What each symbol does to the states:
MZ e LC
MZ h RD
MZ o NL
MZ b QL
MZ t GF
MZ c RF
ZJ e TB
ZJ h SN
ZJ o SF
ZJ b ZG
ZJ t LL
ZJ c RC
SF e BS
SF h RJ
SF o SC
SF b GB
SF t MD
SF c SN
DQ e CL
DQ h RN
DQ o FD
DQ b ZL
DQ t NM
DQ c CH
CH e FS
CH h BQ
CH o RN
CH b FL
CH t CL
CH c TN
ZL e DQ
ZL h PM
ZL o ZM
ZL b QQ
ZL t MF
ZL c FL
NM e CD
NM h QQ
NM o SD
NM b MF
NM t HL
NM c CL
RG e SQ
RG h JJ
RG o SM
RG b TZ
RG t LQ
RG c LF
RN e HG
RN h PJ
RN o HJ
RN b PM
RN t QQ
RN c BQ
ZM e FD
ZM h CL
ZM o NM
ZM b QD
ZM t BH
ZM c PM
ZF e TH
ZF h ZQ
ZF o NQ
ZF b BF
ZF t BG
ZF c TP
QT e LQ
QT h SM
QT o CJ
QT b DD
QT t TN
QT c RG
HP e SZ
HP h LS
HP o BF
HP b TH
HP t HQ
HP c NH
HG e FL
HG h JR
HG o FT
HG b RN
HG t ZL
HG c BC
HQ e FZ
HQ h ZF
HQ o RF
HQ b BD
HQ t FR
HQ c SZ
TP e BN
TP h FP
TP o ZQ
TP b LS
TP t TH
TP c MH
MP e NS
MP h QP
MP o ZC
MP b JJ
MP t TZ
MP c NL
BG e BD
BG h BR
BG o HH
BG b RF
BG t ZP
BG c TH
MH e MD
MH h SC
MH o FP
MH b HT
MH t BN
MH c SF
RL e LS
RL h CR
RL o SZ
RL b ZQ
RL t BF
RL c MM
FD e QQ
FD h HJ
FD o CD
FD b ZM
FD t SD
FD c RN
MF e NM
MF h FD
MF o BH
MF b RC
MF t RJ
MF c DQ
HH e HD
HH h HQ
HH o NZ
HH b RD
HH t QL
HH c BR
HD e RF
HD h FZ
HD o FR
HD b HH
HD t MZ
HD c BF
JJ e MP
JJ h GF
JJ o MN
JJ b MC
JJ t RR
JJ c GL
NT e BQ
NT h ML
NT o FS
NT b JR
NT t RN
NT c CJ
HL e JH
HL h RC
HL o ZJ
HL b RJ
HL t GB
HL c CD
DG e TC
DG h RG
DG o QT
DG b FC
DG t JB
DG c ZC
GB e SF
GB h TB
GB o LL
GB b HR
GB t MH
GB c JH
MN e ZC
MN h NS
MN o TZ
MN b SQ
MN t DG
MN c GF
BQ e BC
BQ h SL
BQ o PJ
BQ b NT
BQ t HG
BQ c HN
CL e HJ
CL h HG
CL o QQ
CL b DQ
CL t CD
CL c FS
RC e MF
RC h ZM
RC o SN
RC b SD
RC t TB
RC c ZL
QD e ZM
QD h DQ
QD o MF
QD b CD
QD t SN
QD c FT
SD e RC
SD h QD
SD o JH
SD b BH
SD t ZJ
SD c QQ
LF e DZ
LF h GL
LF o JJ
LF b NS
LF t SQ
LF c QL
ML e SL
ML h DD
ML o BC
ML b TN
ML t PJ
ML c FC
NZ e FR
NZ h RF
NZ o MZ
NZ b ZP
NZ t GL
NZ c HQ
FZ e NQ
FZ h TH
FZ o BG
FZ b HQ
FZ t RD
FZ c ZR
JB e CJ
JB h LQ
JB o TN
JB b SL
JB t NT
JB c TC
PJ e JR
PJ h RP
PJ o FL
PJ b FS
PJ t FT
PJ c SL
FT e PM
FT h CH
FT o DQ
FT b HJ
FT t ZM
FT c JR
BC e RP
BC h JB
BC o JR
BC b BQ
BC t FL
BC c DD
ZG e ZJ
ZG h JH
ZG o GB
ZG b BS
ZG t TD
ZG c SD
HR e GB
HR h ZJ
HR o TD
HR b SC
HR t HT
HR c HL
LL e SC
LL h BS
LL o MD
LL b TD
LL t FP
LL c TB
BF e ZF
BF h ZR
BF o FZ
BF b BR
BF t RF
BF c LS
SL e JB
SL h QT
SL o RP
SL b ML
SL t JR
SL c DG
SM e RR
SM h MN
SM o FC
SM b TC
SM t HN
SM c JJ
MC e JJ
MC h DZ
MC o SQ
MC b ZC
MC t SM
MC c HS
CD e QD
CD h ZL
CD o RC
CD b NM
CD t JH
CD c HJ
HJ e FT
HJ h FL
HJ o ZL
HJ b CL
HJ t QD
HJ c PJ
HN e DD
HN h DG
HN o SL
HN b CJ
HN t BC
HN c RR
DM e TD
DM h GB
DM o HT
DM b MD
DM t CR
DM c ZG
NS e LF
NS h HS
NS o MC
NS b MP
NS t RG
NS c GN
GF e QP
GF h GN
GF o NS
GF b DZ
GF t ZC
GF c LC
TB e RJ
TB h BH
TB o BS
TB b ZJ
TB t SC
TB c MF
NQ e BR
NQ h HP
NQ o BD
NQ b FZ
NQ t HH
NQ c ZQ
DZ e GF
DZ h NL
DZ o MP
DZ b LF
DZ t MN
DZ c MZ
SQ e MN
SQ h MP
SQ o RR
SQ b RG
SQ t FC
SQ c DZ
FH e FP
FH h MD
FH o BN
FH b CR
FH t ZQ
FH c LL
MD e DM
MD h HR
MD o MM
MD b MH
MD t NH
MD c BS
SC e HR
SC h ZG
SC o DM
SC b LL
SC t MM
SC c RJ
TD e LL
TD h SF
TD o MH
TD b DM
TD t FH
TD c ZJ
GN e QL
GN h NZ
GN o HS
GN b NL
GN t LF
GN c HH
LC e ZP
LC h HH
LC o GN
LC b MZ
LC t QP
LC c BG
TH e HP
TH h RL
TH o BR
TH b ZF
TH t BD
TH c BN
DD e QT
DD h TC
DD o JB
DD b HN
DD t RP
DD c TZ
LS e TP
LS h FH
LS o ZR
LS b RL
LS t ZF
LS c HT
QL e MZ
QL h FR
QL o GL
QL b GN
QL t DZ
QL c HD
ZR e ZQ
ZR h BN
ZR o TH
ZR b SZ
ZR t NQ
ZR c FH
FP e MM
FP h DM
FP o NH
FP b FH
FP t RL
FP c SC
SZ e ZR
SZ h TP
SZ o ZF
SZ b HP
SZ t FZ
SZ c CR
JR e NT
JR h TN
JR o CH
JR b PJ
JR t PM
JR c JB
ZP e NZ
ZP h HD
ZP o QL
ZP b LC
ZP t HS
ZP c BD
RJ e HL
RJ h SD
RJ o ZG
RJ b TB
RJ t HR
RJ c NM
FR e RD
FR h BG
FR o LC
FR b NZ
FR t NL
FR c FZ
BD e HQ
BD h BF
BD o HD
BD b BG
BD t NZ
BD c HP
CR e FH
CR h MH
CR o TP
CR b NH
CR t ZR
CR c TD
TN e ML
TN h HN
TN o BQ
TN b RP
TN t FS
TN c LQ
ZC e MC
ZC h LF
ZC o RG
ZC b MN
ZC t TC
ZC c QP
RD e HH
RD h BD
RD o ZP
RD b FR
RD t GN
RD c NQ
TZ e RG
TZ h MC
TZ o TC
TZ b RR
TZ t QT
TZ c NS
TC e SM
TC h SQ
TC o LQ
TC b DG
TC t CJ
TC c MC
NL e GN
NL h ZP
NL o QP
NL b GL
NL t NS
NL c RD
QQ e ZL
QQ h FT
QQ o QD
QQ b FD
QQ t RC
QQ c HG
HS e GL
HS h MZ
HS o DZ
HS b QP
HS t JJ
HS c NZ
HT e MH
HT h LL
HT o FH
HT b MM
HT t TP
HT c GB
FC e DG
FC h TZ
FC o DD
FC b LQ
FC t SL
FC c MN
BS e ZG
BS h HL
BS o HR
BS b SF
BS t DM
BS c BH
FL e CH
FL h NT
FL o PM
FL b HG
FL t DQ
FL c RP
BN e NH
BN h MM
BN o RL
BN b TP
BN t HP
BN c MD
RP e TN
RP h CJ
RP o NT
RP b BC
RP t CH
RP c QT
FS e PJ
FS h BC
FS o HG
FS b CH
FS t HJ
FS c ML
QP e HS
QP h QL
QP o LF
QP b GF
QP t MC
QP c ZP
BH e SD
BH h CD
BH o HL
BH b SN
BH t ZG
BH c FD
JH e SN
JH h MF
JH o TB
JH b HL
JH t SF
JH c QD
RF e BG
RF h NQ
RF o RD
RF b HD
RF t LC
RF c ZF
GL e NL
GL h LC
GL o GF
GL b HS
GL t MP
GL c FR
SN e BH
SN h NM
SN o RJ
SN b JH
SN t BS
SN c ZM
PM e RN
PM h FS
PM o CL
PM b FT
PM t FD
PM c NT
MM e HT
MM h TD
MM o CR
MM b FP
MM t LS
MM c HR
BR e BF
BR h SZ
BR o HQ
BR b NQ
BR t HD
BR c RL
LQ e FC
LQ h RR
LQ o HN
LQ b QT
LQ t ML
LQ c SQ
ZQ e RL
ZQ h NH
ZQ o HP
ZQ b ZR
ZQ t BR
ZQ c FP
RR e TZ
RR h ZC
RR o DG
RR b SM
RR t DD
RR c MP
CJ e HN
CJ h FC
CJ o ML
CJ b JB
CJ t BQ
CJ c SM
NH e CR
NH h HT
NH o LS
NH b BN
NH t SZ
NH c DM

In the rows, 497 means zero.

The rows follow the links: the fewer symbols apart two states are, the more alike their rows tend to be.

Some states and rows for them; each showing differs a little:
FL ->  478   481   240   594   628   481   448   567   276   421   320   590   332   515   407   660   338   206   429   540   403   464   723   651   783   778   446   520   487   453   684   619   422   428   601   589   435   326   310   387   627   523   586   640   510   492   332   611   519   655   429   557   528   544   548   574   398   793   319   554   685   332   286   491   752   395
BQ ->  561   526   180   333   507   615   548   641   474   353   422   666   578   669   463   611   529   454   517   411   341   410   805   812   561   610   469   323   498   537   522   407   481   536   813   553   428   474   355   556   543   556   501   377   249   358   234   602   462   656   486   451   423   268   830   547   441   696   519   702   496   454   539   503   750   520
SN ->  448   399   383   596   416   446   397   378   268   581   537   525   295   331   441   609   269   225   477   330   614   691   529   455   749   701   424   544   366   449   515   778   388   345   241   577   610   458   390   439   566   501   569   719   584   519   589   545   625   535   440   553   662   653   372   578   388   733   246   421   658   341   335   679   665   349
MN ->  582   562   495   365   590   533   609   664   659   347   380   516   686   754   526   438   704   668   491   687   363   229   564   620   301   365   558   432   604   531   500   216   587   610   831   428   403   467   484   560   464   520   475   288   333   467   292   492   377   535   482   438   315   250   714   459   587   449   731   620   440   587   616   302   443   615
QL ->  416   610   579   589   691   628   493   533   611   522   553   492   549   552   548   417   585   646   663   653   352   455   496   571   354   431   537   418   696   533   649   252   668   619   716   574   206   649   635   368   502   453   315   326   556   462   474   421   323   511   682   386   464   628   471   263   483   166   697   586   233   704   500   331   299   587
SD ->  415   434   275   558   433   531   380   366   263   589   572   583   309   332   420   661   265   229   553   248   528   744   700   582   780   728   392   464   410   499   564   735   390   390   354   640   537   531   401   423   584   522   501   654   527   453   534   564   578   585   507   533   683   660   460   526   341   705   266   506   530   379   351   664   746   380
CR ->  455   405   758   586   371   374   460   331   499   647   604   355   462   303   535   432   434   523   458   431   720   643   206   185   471   385   509   622   402   456   366   665   463   422   102   420   656   541   601   535   429   457   521   660   704   605   776   418   619   329   482   552   592   622   214   527   552   409   402   278   546   472   489   633   352   454
FR ->  536   546   723   429   476   504   584   498   747   520   566   397   721   576   598   332   697   825   542   620   495   398   291   390   189   234   577   495   557   530   391   264   613   612   547   384   478   605   668   592   392   492   416   345   479   516   562   384   416   373   546   447   382   390   489   404   627   217   726   484   331   685   687   380   221   623
DD ->  556   512   484   592   718   363   536   726   455   273   177   460   435   645   469   540   503   348   290   874   404   202   524   521   609   585   546   627   569   427   678   443   493   513   685   427   451   170   322   433   559   493   642   592   536   594   314   570   482   571   353   571   350   411   560   573   541   678   467   478   767   386   355   289   548   405
QT ->  524   521   438   645   752   376   530   698   436   314   184   463   418   636   447   557   484   334   337   892   380   217   547   535   624   621   517   622   584   446   753   425   519   520   709   500   375   195   360   397   555   495   603   588   570   601   295   565   490   598   400   551   365   461   511   533   511   660   464   494   740   406   298   260   547   427
LL ->  427   470   384   389   289   647   408   285   446   675   806   612   495   327   491   549   414   501   694    43   593   860   562   544   498   516   419   348   397   546   340   634   477   455   322   603   548   794   614   560   483   508   370   468   438   368   644   468   533   464   610   437   705   616   482   435   394   426   417   556   302   525   586   760   587   534
RR ->  478   628   324   498   716   616   536   672   518   379   384   592   546   672   466   521   559   494   582   701   261   336   722   750   493   586   496   399   647   522   719   285   603   596   922   573   231   493   451   395   579   512   409   328   393   446   263   508   329   648   578   420   395   485   649   395   440   447   653   685   378   575   443   292   527   548
CH ->  481   511   203   575   619   536   454   580   304   425   363   627   338   533   406   657   349   216   476   537   381   487   778   705   765   783   420   470   519   470   693   588   445   441   662   618   392   358   313   390   624   530   535   593   471   465   338   611   501   654   466   514   522   565   607   534   376   762   373   599   609   357   292   488   765   389
FS ->  480   523   177   519   601   579   453   583   307   419   379   656   373   563   415   658   360   228   504   493   349   492   803   758   763   748   425   434   536   497   685   555   465   459   720   630   384   395   346   401   616   535   530   523   419   440   298   625   465   680   505   506   500   529   645   518   360   750   399   648   561   399   350   476   780   432
FT ->  579   412   384   473   442   370   539   557   357   371   313   520   407   538   442   596   428   281   288   501   552   388   579   470   705   640   496   620   367   446   471   655   369   371   427   441   680   217   303   538   535   532   695   676   450   560   415   639   604   558   298   607   476   327   580   701   536   877   299   450   841   268   402   549   726   388
SQ ->  568   590   444   371   618   603   573   669   638   340   392   542   662   740   522   464   675   673   526   648   323   258   604   681   341   431   540   395   605   549   568   230   582   628   876   474   375   470   483   517   506   522   453   281   320   434   274   518   365   565   530   435   310   279   720   452   555   435   726   661   379   619   587   310   474   609
MF ->  431   455   200   461   405   614   399   407   313   576   602   675   358   389   424   659   304   304   601   136   488   753   747   687   722   729   390   359   411   515   509   675   387   404   435   660   502   596   413   472   579   503   451   566   418   381   472   571   555   589   542   488   682   599   553   506   347   689   324   597   465   404   436   712   777   442
RP ->  609   505   261   263   467   561   608   645   529   329   377   615   617   701   466   576   589   526   416   466   422   324   710   740   486   534   496   401   483   537   430   413   458   534   757   448   540   394   353   607   501   535   548   373   218   416   238   611   452   615   401   496   362   186   825   613   531   713   533   657   542   454   584   446   683   546
HL ->  490   382   477   539   359   367   431   382   335   556   509   498   355   342   466   567   330   287   401   329   651   656   439   369   687   599   452   597   330   455   405   795   359   355   160   482   718   413   418   508   493   512   602   716   580   541   612   549   681   453   385   592   633   575   392   644   473   722   243   357   727   318   428   690   634   367
FP ->  409   444   692   666   421   399   398   307   433   699   641   410   358   249   513   461   364   423   503   425   676   723   300   239   546   497   475   610   433   476   457   688   469   389   132   514   593   549   581   437   504   469   497   658   739   566   762   445   617   373   526   554   661   753   184   492   459   408   348   296   539   476   405   634   384   441

Each walk starts at a row. The symbols on each line, taken left to right, move it on to the next state.
Each answer is a row, close to the row of the state it stands for.
---
 486   361   507   489   303   357   459   386   379   539   526   467   377   348   464   552   381   349   378   307   681   623   412   328   634   554   463   597   307   470   346   767   340   349   155   452   775   411   407   552   476   499   633   697   565   534   631   540   709   422   367   602   607   484   404   673   514   707   266   360   726   319   468   688   612   398
b b t e h t
 405   480   417   455   337   650   393   273   406   709   796   591   443   313   491   529   378   455   702    85   571   860   576   552   541   553   409   359   407   536   401   669   450   451   298   621   512   779   611   502   516   476   372   491   505   382   662   462   515   469   638   429   731   698   434   410   375   417   397   525   308   524   511   735   561   504
o h c h e t
 535   342   534   428   248   375   450   378   417   573   544   473   443   372   473   529   413   406   379   256   710   644   384   326   596   496   470   598   297   461   294   744   328   336   141   419   793   426   444   613   467   501   646   677   521   526   629   531   687   411   350   589   590   429   458   679   560   703   278   369   709   344   524   714   606   439
---
 428   417   343   577   428   502   389   370   258   579   543   564   293   348   429   619   278   227   525   291   581   716   619   524   771   713   418   530   401   480   527   769   391   373   285   608   542   490   426   420   584   496   532   679   575   490   572   553   625   550   472   547   666   677   417   551   353   709   257   468   596   354   352   671   706   385
t t h e t c
 552   360   525   341   178   423   507   365   482   557   621   486   547   363   500   523   483   532   427   159   702   657   404   363   491   441   472   507   283   486   183   701   348   396   157   416   840   525   483   657   421   514   605   593   410   470   638   530   660   388   367   560   577   368   507   664   560   675   368   414   610   387   631   766   584   469
e e o e t o e b
 354   466   515   639   437   538   363   283   367   722   705   506   348   246   508   540   309   391   635   260   587   844   453   414   593   562   429   479   464   494   512   711   487   420   229   626   489   661   579   402   519   471   410   603   690   493   728   450   559   439   629   459   734   841   260   416   387   392   351   432   378   503   415   672   485   439
---
 467   446   161   400   372   663   416   412   329   563   609   683   413   416   446   647   347   330   614   112   494   741   771   725   675   703   394   351   401   518   457   656   408   418   487   649   530   626   427   505   563   531   448   530   361   373   452   584   558   593   549   493   634   529   623   543   361   694   333   637   445   412   468   688   793   458
h o t h t h
 441   446   249   489   450   590   387   395   273   576   599   634   334   372   443   668   282   256   567   200   512   754   718   649   777   727   403   412   417   500   526   728   382   380   409   644   497   570   430   446   581   502   488   605   466   420   518   574   556   591   541   496   677   654   509   517   331   685   292   555   492   401   383   690   757   425
b b h c t h h
 522   445   316   558   537   406   471   589   294   397   319   552   325   515   433   612   367   199   331   564   484   420   628   540   777   715   466   567   449   449   591   654   379   391   491   523   568   240   283   441   599   513   637   655   505   544   354   609   591   613   352   592   494   486   545   652   465   846   302   495   767   296   326   531   725   363
---
 497   553   424   667   785   411   497   689   405   347   211   486   395   633   465   544   460   316   388   895   356   271   577   573   653   651   513   583   633   443   783   406   540   514   738   531   331   237   360   336   608   523   562   559   576   580   300   550   432   640   450   535   386   536   522   494   481   609   497   518   660   439   294   265   542   402
b b b t h
 632   470   443   388   535   374   631   714   519   260   217   485   549   712   451   518   604   457   256   737   428   184   531   543   486   519   541   594   498   444   480   432   455   505   679   377   567   214   329   586   487   523   652   506   381   547   281   603   510   572   313   591   300   190   702   663   611   735   498   508   766   379   502   356   567   497
b h h t
 586   491   480   542   644   356   555   711   452   294   197   447   483   657   468   532   544   404   258   854   412   165   504   501   611   568   540   633   542   439   635   440   497   470   674   416   498   155   339   479   529   498   660   558   491   593   301   577   514   563   324   582   310   326   589   618   576   719   492   475   792   373   391   330   542   418
---
 444   615   363   616   780   570   490   685   450   382   323   569   473   650   459   567   492   373   520   780   263   314   701   702   582   627   490   449   679   497   809   346   569   590   861   601   216   404   420   333   612   490   465   437   497   503   285   533   374   656   568   465   408   560   585   400   408   501   591   623   467   515   346   283   560   473
e b c c h
 425   631   569   536   637   617   520   518   647   524   567   469   614   564   564   385   624   697   678   618   369   450   491   571   318   386   547   399   662   547   588   236   656   634   714   540   250   685   648   416   482   470   309   298   499   451   476   398   320   490   683   383   455   581   471   284   495   162   738   595   218   709   566   341   304   601
b t t b o h o
 557   605   369   418   651   609   579   666   600   366   400   550   641   717   509   465   635   605   559   658   298   279   658   707   402   478   522   387   649   526   618   242   597   632   926   508   319   506   483   505   514   509   430   284   316   418   262   506   323   585   548   420   357   359   703   416   520   438   721   678   358   604   558   303   483   598
---
 505   531   149   483   579   614   481   596   345   422   428   666   427   582   422   646   389   284   536   449   351   484   848   798   704   734   428   411   527   508   671   533   450   494   755   645   373   439   335   419   616   518   491   478   367   411   284   601   453   693   509   483   505   476   684   494   352   723   418   686   523   424   388   505   771   457
e c h t e
 659   474   409   342   515   412   607   695   549   256   252   493   596   695   479   520   616   495   302   653   440   198   569   592   479   496   528   523   486   487   470   411   445   519   699   360   596   237   328   603   494   533   646   471   324   529   277   611   496   560   306   530   297   151   739   671   597   759   547   539   720   385   565   383   622   510
h h o o h b h b
 515   607   335   450   696   630   541   677   572   367   400   575   600   706   483   508   592   562   563   682   278   323   703   762   432   514   495   377   656   531   670   239   579   611   917   570   261   495   493   451   556   521   408   313   354   439   276   522   336   630   566   431   365   419   689   409   470   424   688   695   351   595   515   308   504   583
---
 470   618   325   545   757   595   499   681   480   382   360   566   479   655   477   541   524   459   555   732   260   346   717   736   558   628   488   416   690   530   776   314   599   612   886   596   208   448   429   361   590   493   436   402   455   468   275   523   346   667   581   444   379   526   629   387   415   471   620   655   412   540   391   305   540   523
b h b t c b e t
 485   561   416   672   801   477   476   685   408   360   256   493   399   630   463   564   443   317   450   852   311   268   635   607   636   646   509   559   633   459   817   385   575   546   775   556   250   283   367   339   612   498   523   511   570   557   298   545   417   640   505   518   408   587   522   455   452   572   520   541   596   445   308   265   546   425
t t t h o
 498   453   274   587   594   447   488   580   273   397   318   587   325   509   416   656   352   204   379   567   442   443   682   590   771   760   451   565   468   456   650   642   397   414   566   574   491   281   312   423   609   508   617   666   516   528   368   628   556   628   398   587   498   504   558   597   423   799   327   509   726   323   296   499   751   356
---
 364   471   434   535   376   611   375   260   401   711   772   582   413   270   493   534   355   436   718   150   565   875   550   514   546   586   422   400   434   525   455   671   467   443   300   651   467   777   584   463   511   507   402   545   550   417   675   445   540   474   656   455   719   763   368   396   364   399   376   497   312   530   460   707   543   481
t b o c o
 433   399   737   634   403   380   430   319   470   664   597   373   399   298   537   444   410   465   475   438   697   669   242   214   513   429   509   646   395   471   407   678   472   419    88   464   627   521   601   489   447   469   529   682   717   593   786   415   639   368   504   547   625   708   220   517   522   404   374   281   556   468   434   608   388   450
o c h t b b e
 379   437   643   680   457   453   400   313   384   687   661   436   331   243   490   498   340   389   547   400   665   757   355   288   586   533   469   582   429   484   498   705   469   398   165   566   545   585   591   424   508   460   491   654   733   560   774   433   597   395   547   505   684   815   207   464   429   387   333   325   491   494   385   621   427   415
---
 497   598   655   419   550   580   558   521   705   502   573   464   695   589   570   362   689   811   630   581   440   422   399   500   226   296   550   397   604   542   468   249   648   630   645   460   357   682   659   516   439   477   343   272   451   462   515   384   366   448   613   403   400   463   526   360   560   190   744   555   219   706   651   376   254   615
t c b b o
 415   641   563   651   737   601   458   551   571   525   511   473   513   556   537   430   543   571   655   704   355   438   514   562   408   468   510   436   703   530   719   290   676   641   731   584   169   601   619   335   531   460   326   342   598   498   466   408   307   514   678   419   456   709   426   250   441   189   685   558   245   673   448   306   313   564
e h e h o e o
 537   530   773   445   486   442   584   514   753   509   530   359   670   555   593   310   699   809   490   638   526   376   249   339   199   202   586   519   562   516   367   300   586   593   492   348   532   563   649   590   368   465   479   375   536   561   578   391   443   350   505   471   389   384   457   441   650   223   700   444   396   656   658   396   217   606
---
 629   474   474   481   615   370   585   715   490   266   205   438   514   686   462   503   565   415   261   791   454   164   512   518   544   524   538   637   511   461   532   411   460   498   672   379   551   175   335   548   518   536   678   542   448   590   278   588   519   568   302   577   286   246   636   644   591   733   487   462   780   363   440   330   558   475
t h t e
 548   520   161   357   523   623   542   620   431   367   426   687   512   646   436   620   502   408   544   407   345   445   828   819   591   657   440   358   535   524   562   445   460   511   813   577   424   474   349   506   570   536   490   390   251   385   241   587   425   674   502   451   463   344   799   532   399   703   491   726   469   453   488   498   768   517
o c b c e e
 472   598   367   655   810   520   480   668   425   379   279   520   421   633   459   545   449   338   484   818   281   308   679   672   641   639   503   498   680   496   808   356   575   551   833   587   220   346   415   323   609   473   478   479   546   547   293   561   387   652   548   495   418   567   529   436   452   510   548   596   532   491   309   254   566   444
